Rows are numbered. After the first four, each row is followed by the numbers of the three nearest rows among all rows above it, by straight-line distance, nearest first.
0: [-23  -2  28   8 -22  -1  -1  21  -6 -15   9  27 -13 -37   1  60  16   8
 -28  18 -58   0  11   5   4  37  20  -2  -7  36 -10 -13   4  16   9   4
   4   0 -15   4   9 -22  -2  -6  -5   7 -22  11   5 -23 -13 -38 -16  15
 -32  12  54 -12]
1: [-34 -10   7  -5   7  12   8  14  -9   4  -9   5  12  40 -33  42  10   8
   7 -40  29   8  26  12   0 -59   3   0  -5  67  10   2  15 -20   7 -13
  14  -8 -19  18  15   7 -25  -2 -23  -4  -4   6   8 -18  25 -12  18  18
  10  19 -15   6]
2: [ 17  13  -4 -14 -14 -26  -2   6 -10 -10  -9 -23 -13 -19 -13  18   6   2
 -20  44 -21   4  -3  -2 -26  54  12  16  -7   0 -21 -25  -9  -3  -4  28
   0  12 -26 -12 -43  10  -8  27  12  17 -17  -3 -46 -23 -18   7   5  -3
 -17 -10  26   9]
3: [-20  -6   5   1 -16 -35  -9  44  -4 -26 -33  23 -19  15   5 -24  -8  -2
 -15 -20  24  10  25  19  34  11  15  10  14  38 -19  -9  -4 -19   8 -17
  -8  44 -32  15 -15 -13  10  -3  11 -30 -49  12  58 -12  12 -14 -27  -8
  14  26  -9  22]
4: [-23  -6  -1 -32   5 -34 -11 -25  -5  -8 -18   1  -4 -14 -39  22   8  16
 -36  36   5 -13  16 -34 -16  40 -13  -3 -17  21   6   3 -21 -30  -2  40
   7   0  -6 -22  -5  -6 -10  17 -10   5 -30   8 -21 -10 -18 -16   1  15
 -16  -8   1 -12] -> 2 0 1
5: [ -1   1  44  24 -22  42   7  33 -12  -6  -2  17  -6  -6  11 -55   7  -3
  26   1 -35  12  14  11  38 -12  29 -15 -13  28 -11  -6  23   3  -3  -8
  14  -2   7  13  31 -26 -22 -31   5 -26  -8  11  64  11  13   1   7   4
 -35  17   7   9] -> 3 0 1
6: [-28  -9 -12   0  -6  -4   2 -10   4  -1  -3  35 -24 -21 -34  58 -29   0
   1  12  17 -19  18  -4   0 -34  -4 -21  -1  21  17   4 -21 -49 -17  11
  15   4 -15  -9   9   7  -4 -15 -28 -12  -2  15   0   2  28  -6  -6 -22
  -9 -39 -65  20] -> 1 4 3
7: [  7  -9  -4 -41   1  -5  -5   2 -17  -1 -16 -12 -19 -16 -51  23  -9  14
   0   8  27 -16  22 -24 -22  46  -8  15 -33  -5   4   6  -7 -43  -4  25
  10   4   0 -14   5 -18 -11  19 -17   2 -16  16 -21 -35   5 -16  -2  21
   5   4  13 -21] -> 4 2 6
8: [  0  -1   7 -26   9  -7   7  24 -28 -11 -27 -32   9  10 -27  29  13   3
   4   0  41 -12   1  17  12   3  16   2  -2  42  -4  -6   6 -34   6  27
   9  -5  -4  16  -3   2 -11  27 -26   0   4 -11 -29 -17  15 -21  -5  20
 -26   8   2  -8] -> 7 1 4
9: [-43  -4  16  34  -6   8   5  25   0 -13  16  28   0  16 -21 -37  26  -1
 -29 -32  12  -2  48   5  21   9  10  24   9  45  -4 -26   9 -11   1 -33
 -12   8 -34  10  36 -16  -7  -7  -1   1 -13  24  20 -15  -4 -12   5  19
  17  23 -25  11] -> 3 1 5
10: [ 16 -16   4  30  -8  13  -5  32 -18 -24 -16  38  -5   5  -1 -37  -1  12
  -4   3 -16   3  12   8  13  19  21  -5 -20   9 -15  -5  13 -28 -26  14
  -4  13   0   2   4 -17   6  10 -31  -3 -14   6  53  17  27   0  13  18
  -4  26 -27  34] -> 5 3 9
11: [  47  -10   -2  -15    9   23  -13    6  -14    5  -15   -4  -13   -2
    5  -63  -24    0   22   25   -8    3    1  -15   12   11   -9    3
   -3    7   -5    8    9  -36    4   32   12    5   23    1    8   12
  -16  -10  -30  -13   -5   -1   43   19   24   21   30   -3 -100  -28
  -48   21] -> 10 5 8
12: [  6  -1  15  35  14  12  19  17   9  -3   8  29   2  -5 -26  52  11   1
   8  -5 -14 -20  -4  45   0  13  53 -10  -2  16 -10 -15   0 -12  12  23
  10  10 -43  -2  27   4 -12  17   2   9  -5  21 -20 -17  34 -23 -22  24
  23  17 -15  14] -> 8 0 1
13: [ 24   8  -1   2   2  17   2  -1  -2  10 -20  16  -5  11 -37 -35   7   7
  -7   9  37   6  31 -33   1  30 -26  -2  23  -2  21  12  -9  -6 -22 -26
   9  10  -8 -14  13 -13 -11 -24 -36  -8  -9  17  14  -7  20 -11  -3   9
   8  26  -9  -3] -> 7 10 9
14: [ -81   -4   14  -12   -5   12   24  -19    0   -9   23    2    9   -7
  -14   29    0   -3  -15  -11  -15   -8  -20   11   34 -100   14  -12
   -7   35   22   -8   -4  -23   24   61   20  -20  -14    3   16   -4
  -16   18   -8   -5  -21   -2  -13    7   18   -9   17    5  -54   -8
  -70  -17] -> 6 1 8
15: [-40  12  18  -3 -13  -3  14 -12   8 -15  37  50 -28 -10   0  11  -2  -8
  -4 -13  -5  -2  31 -16  31 -29  11 -10 -12  18  21   8  -5 -13  14 -20
  -5   2  -1   0  20 -27  13  -2 -11 -17 -23  38  50  -5  19 -13 -10   0
  40  -5 -27   0] -> 9 6 3
16: [-19  13   6  13  -5   2  -4   9  -7   0 -11  24  24  -3 -28 -31   0   9
 -15  -5  15   7  31 -35   8  11 -45  -2   2   0   6  -4   3   1  -3 -13
  -1  16   1  -8  19  -7 -11 -10 -31  -5  12   2  28  42  24 -14  10  19
  12  18 -40  -6] -> 13 10 9
17: [ -7   5 -17  53 -21   7 -12  13  15  -2 -18  31   5  -1 -28 -26  12  -2
 -21   5 -17   3  38  -5  23 -33 -13  -5  21   0  17  -4 -16 -11  -5  -5
  -1  10 -27  -2  24   4  -5  -4   1   3  -6   2  24  11  31 -33 -42   1
  13  29 -14   0] -> 16 13 9
18: [ 55 -15 -13   7 -21  48   5  23  -4 -16 -17 -17   1  -7  -2 -70  -8  14
  24  26   3  11  -5   7  27  -7  30  11  -3  -1  -2 -11  21 -54  -6  38
  14  -3  12   5  39  -8 -12  -1 -13  -4   9  -3   9 -32  21 -20  -7  17
 -74   7   1 -37] -> 11 5 10
19: [-60   5  17  22  -5 -24   1  20  -1  -8   5  14 -20 -16 -29  66   9  -6
 -17  22 -27  -3   9  11   4 -14  13  -8 -17  27  -3  -7 -16   8  22  17
  -9   3 -17 -21  -1   5  -4  12  21   3 -28   7 -33  -6  -9 -23 -23   7
  40  28 -10  -4] -> 12 0 4
20: [-46 -14  26   5 -26  38   3  41   6   8   4  40   7  24 -18  25   4   1
  -2   5  -2   0  12  -9  32  -6  35  -8   1  48  11 -12  31 -32  15 -14
  23   9  -1  10  46 -14 -15 -18 -32  -3 -18  26  34  25  12 -29  18  28
 -52   7  17 -10] -> 5 1 9
21: [-66  -5   7  16 -16  -8 -12  12   1 -13 -27  15   6  -6  14  28   9 -13
 -14  18 -29   1   3  33  55 -23  32 -27 -10  34  -1 -12  -3 -28  18  42
  18 -11  15 -12  21 -10 -17  15   4 -15 -19  -3  33  32   6 -27 -31   0
 -32  19 -39  -9] -> 14 19 20
22: [-28 -13  -9 -12  -4   9  -2  12   5   7 -30  -2  -3   9 -40  41   5  14
  -9  26   8  -6  15 -21   3 -12  24  -9   1  31   4 -10   2 -60 -26  28
  23  16 -12  18  12 -11 -18   8 -13  -3  -3   9 -31   6 -25 -26  10  20
 -26 -18 -28  -2] -> 8 4 6
23: [ -5  -5 -15 -41   9 -17   3 -21  -5  -3 -20  -7 -30 -18 -11  35 -11 -12
  -8   6  30 -21  17  -8   6 -16  19   4  11   3   2   6 -39 -37  11  23
   8   6  -8 -15  -4 -16  -8  34  -5  -8 -22  10 -33 -23   9  -2 -28  -7
  43 -12 -10 -14] -> 7 4 8
24: [ 16   9  25  18   4  17  13  25  -8 -36  11  17  10 -27 -17  40  10   4
   2   2 -27 -15  -9  18  -7  24  41 -11 -15  28  -5  -7  19   2   5  18
   7  -1 -10 -18 -11 -11  -4  24  -7  -3  -4  18  -2 -16  12 -20   0  23
 -25   0   9  -8] -> 12 0 8
25: [  1  -9   0 -12 -19  -2  -5  20 -13  -7  -5  16   6  -4  13  23  14   2
  -2   5 -44  16   3  14   8  20  28   9  -4  24  -5  -5   2  -7  12  11
  -1  -1 -14   1  13  -4 -11   7   7   6  -4  11   5 -22  -4 -40  -2  15
 -29  23  49 -49] -> 0 24 8
26: [  1   2  -2  -2  -5  22  -8  20 -15  -4 -30  -6 -13 -11  10 -63  -6  14
  -1   6   9   0   6   2  28   4  -9  -6  -7  27 -19  -6  -7 -12   6  42
  16  14  12   1  -5  -6 -15  -7 -18 -14 -26  -7  54   3  16  12   3 -10
 -64   8 -44  22] -> 11 10 5
27: [-37   0  26 -19   2 -27   3  21  -1  -6 -17  23   2   0  -5 100  -3  -7
  -9  27 -22  -4 -10  14  22 -23  14  -5 -10  25  11  32 -17 -26  35  17
  28   7  -2 -16   2   4 -16  28 -10 -11 -17  17  18  -5  16 -36 -24   6
  14  -4  -6 -11] -> 19 21 23
28: [-29   2   3  -1  17  27  12   0  -6 -17 -19  -3 -14 -22 -42   7  11  15
 -22   5 -17  -4   2   3  14 -25  24  -4 -19  10 -10  -9 -12 -38  -3  71
  23 -11 -16  -7  11 -14 -16  24 -29  26  -3  -7 -29  -4  19 -16  27  12
 -60  -4 -63   3] -> 22 14 8
29: [  2  -1  17 -15  23   6  19  -6   7 -13 -16   1 -45   2 -15  57  -4  11
  22  14  12  -2  -1  13  -2 -53  39  -6  -9   0  19  17  -3 -30  13 -10
   9  -6  12 -22  15  -1 -25   4   1 -15 -12   2   2  -6  52  -2 -38  10
  40  32  -8 -18] -> 23 27 12
30: [ -5   5  -8   5 -10  33   0 -22  11  -9   7  -5   1  -1 -10 -85 -10  -4
  14   2  28  19  15 -13  26 -50 -42   2  12 -13  18  15 -10  13  17  13
  11  -1  16 -12  53 -12  -2  -5 -18   8 -12   4   6  11  23  -3   2 -17
  -9  31 -46  -8] -> 16 13 17
31: [-15 -18 -15 -15 -16  20 -11 -22  -1  -4   1  24 -19  -5  -8 -49 -17   2
  -2  -4   8   3  18 -18  45 -28  -2  -2  12  17   8  11   0 -43  -1  12
  15  16  16  15  31 -11  -7   2 -29 -18 -23  36  44  11   6  -4  21 -17
 -67  -7 -29  -3] -> 26 11 30
32: [  7  10  -4 -24   9   6  15  -9  -8  -9 -11 -19 -34   1  -7  54  -4   4
  17   4  29   0   0  12   6 -15  41  23   7  42   6  -6  -7 -28  10  -9
  15  22  -8  -5  14  -7 -17  -4  20 -10 -32  -7 -32 -28  13 -27  -2  -6
  24  -7   9  -4] -> 23 29 8
33: [  0 -16 -24 -33  11 -12   4 -22   1  -4  -1  24 -38 -21 -17   8 -39   7
   7 -20  25 -13  26   2  20   1  12  -9   5   8  -1  13 -13 -51   2  15
  17  16  15  -2  11  -7 -12  11 -23 -27  -9  39  18  -7  31  16  -4   4
 -19 -39 -49   9] -> 6 31 23
34: [-38  -9 -24 -22 -18  -5  -8  -6   3   5  -9   6  -9   0 -23  20 -15  16
 -36   0 -18 -16  17 -29   4 -24 -41 -16  -1  28  34  -7 -29 -14  -5  10
   5  18 -22 -16 -10  -7 -19  -5 -20  -8  -6  -3 -14  -6  14 -10  12  -7
 -50 -34 -62  24] -> 6 22 4
35: [-49  -9  17 -33   0  -4  -6  25 -13   1 -28 -12 -24 -11 -44  -2  25   5
  -6  31  10  -2  13   3  -5  15  43  -1 -12  45  -3 -59  30 -31 -10  55
 -10   2 -15   0  13 -18 -25  19  -8 -22 -23 -14 -54  10 -23 -13  17  16
 -44 -13 -47   7] -> 22 28 8
36: [ -5  -2  11 -13   1   5  -5  21  -4  -8 -42 -11  -7 -33  -5  10   2   5
  21  46 -28   2  27   9  20  17   7  10  -7  26   7   1  -1 -23  24  46
  16  13  -8   3  24 -12 -16  15   0 -14 -20   3   9 -18  19 -26 -12  15
 -47  30   9 -19] -> 25 8 24
37: [-60   7 -17   7 -12 -13 -14 -18   0  -7 -20  15   8  -9 -22 -39   8   8
 -24  -2  29 -12  44  -7  46 -37  -6  -7  20   8  20 -17 -15 -17  13  29
 -13  -7 -27  -8  42 -21   0  -4 -12   1   3  -4 -14  20  11  -2 -17  -4
  44  29 -71  -4] -> 17 16 30
38: [-43   5   4  22  -7  -7 -10  32  -3 -23 -50  25 -34 -28 -32  11   8 -13
   0  25  -5   2  23  26  68 -26  30   0   2  70  16 -31 -31 -50  27  68
   8   2 -23  -4  43  -9 -16  12 -12  10 -38   2   8  -5  50 -21 -40  16
 -47   9 -82   0] -> 21 28 36
39: [  2   2 -49   0   0  24   1 -21  -2  12 -12  -2   6 -18 -39  50 -12  18
 -29  18 -42   2   1 -39   7 -41 -29 -14   1  20  16  10 -27 -61   0   5
  12   3 -22 -10  -8   5  -7  13  -7   6  -4   7   3  -7  42 -26  24   1
 -66 -45 -12 -10] -> 34 6 22
40: [ -2   5  50  -3   1  11  15  23  -1  -7  12  -2 -17  -9 -34  21  14  11
  10   9  26 -15   9  -4 -17  42  21 -14 -11  32   2 -24  13  11   3  15
   0   7  -9   5  35   1 -21   1   6   1 -15 -17 -42 -22  29  -7 -13  28
  17  15  -2  -6] -> 12 24 8
41: [-17   7   5  -7  -5  12   1  27 -15 -12   1  20   2 -21  -6 100   0  -3
 -15  21 -53   0 -15  -6  -3   3  16  -7 -17  45 -14  -2 -15  -5   9  -7
  11   5 -15  -2 -33   3  -7  16 -10  -7  -5  11  17 -11   1 -21  19   9
 -45 -23  66   1] -> 0 24 25
42: [ -1  -3 -30  13 -20  23   9 -12   0 -15  13   5   6  -9 -19  -5  -6  14
 -11  18 -45   7   6 -34  19 -24   2  -3 -17   8  11  32 -24 -21   2  11
   7 -13 -10   1   8 -14  -7  18 -27   1  -7  28  40 -20  13 -15  21   9
 -60 -20 -34 -12] -> 39 31 34
43: [-32  -2   7  36 -23  28   6  15  21 -23   1  46   0   4  -8 -21  17   2
   0 -28 -40  -9  16  -4  31 -82   9 -12  16  39   2   0  -8 -22  -2 -13
   4  -3  -2  11  34  -3 -15 -19 -15  -4  -2  26  55  18  33 -18  -2   5
   0  11 -48  15] -> 17 15 5
44: [-38   6  20  33 -10  20  22   1   9 -17  24  47 -14  -9 -19  31 -21   7
 -14 -35 -28 -18  27  -7   2 -11  17 -25   0  23  13  14  -9 -11  16 -44
  -2  14 -30  -2  11 -10 -11   3 -10  10 -25  18  29  -3  15  -5  -1   7
  14  -7 -34  15] -> 15 43 9
45: [-28  15   8 -26   6   3  -5  12  -1   6 -11 -13  -4 -13 -24  66  16  -2
  12  31 -44 -23   4 -25 -19  25   4 -27 -10  -1  35 -12  26 -16 -12  31
   7   2  12  -2  17 -10  -9   2 -17  -4   4  10 -24  13 -30 -12   3  18
 -18   7  22   0] -> 22 4 24
46: [ -3 -10  14  18  -5   9  -1  11   2 -11  19  32  -9  11 -18 -37  -2   7
  10 -25  78   1  29  16  22  33  23   2   6  39  -9 -13  20  -6   4 -30
   3  10  -8  21  46 -23   4 -18 -17 -13 -22  -1   3 -14  -1 -19  -1  19
  12   4  27  -2] -> 9 13 40
47: [-39  -9   1  -5 -20  15  22 -17  -6  -5  25   6  26   7 -15  25  -2  15
 -15  -8 -28  10 -34  14   7 -43  18   9 -15  53  17 -16  -7 -20  -4  26
  22 -11   1  22  16 -18  22  12 -19  26   5  20  -8 -12 -10 -31  30   7
 -79 -20 -21 -23] -> 14 42 28
48: [ -2  -4 -23  29  -7  42   9 -15 -12  -9   7   3  21  -5  -7 -26   8  12
 -11  -9 -31   8  -4 -24  21 -76 -19   3  -8  11  15  15  -4 -23  -3  17
  33 -17  -3   2  21  -8  -9  21 -29  -1   9  16  61  11  32  -8  28  -4
 -61  -5 -49   3] -> 42 31 43
49: [-27  15  35 -12  -9   3   7  20  -7  -6 -11   9  -1 -22 -22  54  21  -8
  -9   3 -43  -6   9  15  -2  55  36   4 -30   4  -7  10   7  -4  12   4
   1   2   3 -16  21 -16  -4  32   0  -1 -27  12  15 -10 -10   1 -26  29
   3  32  43 -35] -> 0 25 24
50: [-13 -14   8   1 -35 -39 -18  10  -6  -9 -25  29 -11 -25 -18  76  16  -5
 -23  30 -18  -4  34   9  10  51  41   2 -12  20   1 -13 -12 -33  17   2
 -10  24 -18  -5  -4  -9  -4   8   9   6 -18  30  14 -30 -28 -34 -30   6
  19   5  44 -18] -> 0 49 25
51: [-36  -4  42  -3 -13 -19   6  28  -1   8 -26  18  12  -9  -9  67   6   3
 -21  29 -67 -10  -3  -3   0  19  -3 -13 -23   9  -1   3   6 -27   2  33
  15 -10   2 -25 -21 -11 -17  18 -29   0   6  17   7  28  -2 -20  -8  13
 -19  13  15 -15] -> 45 27 49
52: [-21 -10  20 -20 -11  19  11  -9  11   2  19  19   5 -22 -12  20  10   7
  -1  -1 -15  -2  14 -17   1   9  43  -1 -27  24  23   1  25 -25  -4  -1
  37   9   5  -3  24 -19  -6  16 -21 -10 -14  39  -2 -41   1 -12  15  37
 -39   7  10 -18] -> 24 25 20
53: [ 10  -1  11   5  -4  24   6  15   9 -16   5  37 -13  -4 -23  -6  -8   6
  -2  22 -44   5  41 -35   8  29   8  -1 -19 -21  12  17  24  -9 -17 -16
  11  11   0 -14  10 -23 -12  -9 -19   5 -16   7  55 -11  41 -14  -4  13
  34  35 -11 -10] -> 10 13 16
54: [-34   1   4 -29  -5 -28 -12 -20  -5   0  23  -3  -1  -7 -22  -9  18   7
  -8 -13  23  -2  47 -29 -10  53 -19   4 -10  32   7 -13 -19   9  16 -11
 -20  32 -12 -16   9 -31  14   7  -7   2 -24  29  -4 -24 -38 -19  30  18
 -18  -1  14 -11] -> 4 7 52
55: [-33 -15  -2  -5 -24  41   1   1  -8 -13  -4  23   8 -15 -37 -32  -9  17
  -2   5   0  -6   6  -9   7 -19 -17  -8  -2  32  21   5   6 -25   3   9
  16   7  -1  23  29 -16  -2 -12 -47   4  -2  20  18  11   3 -24  38   4
 -84 -26 -37   0] -> 31 42 48
56: [ -4   9  -5 -21  14  -3 -25   7  -7   1 -44  -3  -2  -7 -32   3  -7   9
  -4  16  29  -9  -1  -9  -1  22 -10 -16  -6  11  -8 -21  15 -49 -12  64
  12  -1 -11   5 -14  -9  -2   8 -21  -3 -11 -11 -37   7   0 -20  30   8
 -48 -12 -51   4] -> 22 28 35
57: [  3   1   6 -22  14   9   2  -4 -10  -8   4  13 -16  -9 -28 -13   9  29
 -12  -3   7 -17  12 -21 -26  38   0  -2  -4  -7  -1   9  -6 -29 -17  16
   2  10  -7  -8 -27 -15 -15  26 -25   1 -22  -8 -10 -15   7   5  13   5
   3 -17 -21   8] -> 7 4 56
58: [-14  -5  -1 -15 -12  32  29 -19   3  11  27  -5  -9   7 -13  40   4  10
   5  -9 -17  11  14 -19  -9 -42 -17   9 -28  25  24  10  12  -6   3  -4
   4 -13 -16   0  16 -20  -9   5 -33   4 -12  28  -5 -14   9 -32  12  29
 -29  -1   5 -27] -> 52 42 47
59: [-49   7  22  -3   9   7  -2  37   9   3  13  32   0   0 -33  51  -7  -1
 -10  -9 -37 -17  14 -41  -5 -27 -38 -44  -6  18  22   9 -18  -8  -8 -20
  10   2   2  12   1   0 -13 -17 -40   3 -21  12  22  18  13 -24   5  19
 -17  -1 -41  35] -> 44 34 6
60: [-49  -6   5 -19  11 -25  12  -2   9 -12   2  30   0  -4 -24  99 -12 -11
 -14 -10  -2 -27  13  14  16 -63  22 -19  -8  45  13  11   2 -51  11   1
  17  -7 -23 -11  13  -7   0  21   7  -5 -12  21 -24  -2  12 -27 -28   8
  25 -12 -31   3] -> 27 6 19
61: [  8   1   7 -32   0 -12  11   4  -4   7  18 -16 -18  10  -3  39  11  17
  -1  17  -8   8  -7 -22 -21   8 -28  16 -15  20  17   4  -6  18   9 -22
   8  19   5   6   2   8  -7   1  -4  -9   6  -4 -20 -27 -16 -21  15  -1
 -30   2  37 -22] -> 58 25 45
